[[-22   5  14  33]
 [-16  30  20 -18]
 [-22  26  20 -30]
 [-24  27  22 -14]]
->
[ 33  20  26 -24]

[[ 26   9  16 -14]
 [ 36  -9 -39  38]]
->
[-14 -39]

[[ 11 -36  26  16]
 [ 13 -13  19   1]
 [ 14  12  11  22]]
->
[16 19 12]

[[  5   1  17  17  -1]
 [ 21 -16 -43  -6  -7]
 [  5   7 -34  16   4]]
->
[ -1  -6 -34]

[[ 16  30  23  13 -14]
 [ -6 -33 -16   4  -4]
 [ 41  37  43  17  12]
 [-20 -39  -7  21  -4]]
->
[-14   4  43 -39]

[[ 20 -16  29 -23]
 [ 33 -12  28  -3]]
->
[-23  28]
---
[[ 14 -11  32]
 [-17  14 -22]
 [ 13  -8  14]
 [-27  -6 -25]
 [ -7   4  -9]]
->
[[ 14  32]
 [-17 -22]
 [ 13  14]
 [-27 -25]
 [ -7  -9]]

[[ 32  20  12 -13]
 [-38 -12  -2  25]]
->
[[ 32  12]
 [-38  -2]]

[[  9   9   5  -7   4]
 [ 13  -5   3 -17 -41]
 [-11 -14   5  -7 -28]
 [ -8 -14   2  -9 -33]
 [ 10   4   3  -8  -6]
 [  2  -1   1   5   5]
 [  0   8 -10  11  30]
 [ -4  -2  -4  -8  -7]
 [ -8   5   2  16  35]]
->
[[  9   5   4]
 [ 13   3 -41]
 [-11   5 -28]
 [ -8   2 -33]
 [ 10   3  -6]
 [  2   1   5]
 [  0 -10  30]
 [ -4  -4  -7]
 [ -8   2  35]]

[[ -5   3]
 [ -7   9]
 [-20 -40]
 [ -3  -5]
 [  4  10]
 [ -6  -8]
 [-16   8]]
->
[[ -5]
 [ -7]
 [-20]
 [ -3]
 [  4]
 [ -6]
 [-16]]

[[ -3  18   3   0]
 [-29  17  17  10]
 [ 15 -41   1  -4]
 [  1 -22  -3   8]
 [ 28  21 -12 -15]
 [-34  17  12  19]]
->
[[ -3   3]
 [-29  17]
 [ 15   1]
 [  1  -3]
 [ 28 -12]
 [-34  12]]

[[ 15  -6   1   3 -20 -17]
 [ 15  -8   7  -2 -20 -18]
 [ 15 -14   9  -8 -36 -44]]
->
[[ 15   1 -20]
 [ 15   7 -20]
 [ 15   9 -36]]

[[ -1  -9   8  -2   0 -24  18  -9   1]
 [ -1  -5 -13  -3  -1  -7   7  15   3]
 [ -1  -6  -2  -2  -1   9  -4  16   3]
 [ -1  -4 -12  -3   0  -6   8  17   4]
 [ -1  -6  -2  -2  -1   6  -3  12   3]
 [  0  -3  -9  -1   0  -1   4 -17   0]
 [ -2 -10  -6  -4  -1 -14  27  38   7]
 [ -2 -12   3   0   0 -26  13   3   0]
 [ -1 -15   6  -3   0  -4  -5  25   2]
 [ -1   7  17   1   0  26   7   3   0]]
->
[[ -1   8   0  18   1]
 [ -1 -13  -1   7   3]
 [ -1  -2  -1  -4   3]
 [ -1 -12   0   8   4]
 [ -1  -2  -1  -3   3]
 [  0  -9   0   4   0]
 [ -2  -6  -1  27   7]
 [ -2   3   0  13   0]
 [ -1   6   0  -5   2]
 [ -1  17   0   7   0]]

[[ -2 -17 -23  11  14 -16 -19   0  32  -7]
 [ -3 -27 -16  10  12 -21 -24   5  33  -6]
 [ -5 -11  -6  11   0 -12   1  -8   8   1]]
->
[[ -2 -23  14 -19  32]
 [ -3 -16  12 -24  33]
 [ -5  -6   0   1   8]]
---
[[ 15   4  22 -31 -22]
 [ -6   4  -8  19  -4]
 [-19  12  -6  24  -2]
 [ 29 -19  32 -29  15]]
->
[[15  4]
 [-6  4]]

[[-27 -29  33]
 [-26 -14  30]
 [  6  20 -18]
 [  5  29 -13]
 [-25 -26  36]]
->
[[-27 -29]
 [-26 -14]]

[[-19   3  16 -11]
 [  8 -14  42  -3]
 [-17  -9 -12   3]]
->
[[-19   3]
 [  8 -14]]

[[-26  -7]
 [ 19 -12]
 [ 31  11]]
->
[[-26  -7]
 [ 19 -12]]

[[-15 -43   4  37  18]
 [ -3  -7  21 -32  32]]
->
[[-15 -43]
 [ -3  -7]]

[[  9  33 -21  -5  -8]
 [ -3  12   4  -2   6]]
->
[[ 9 33]
 [-3 12]]
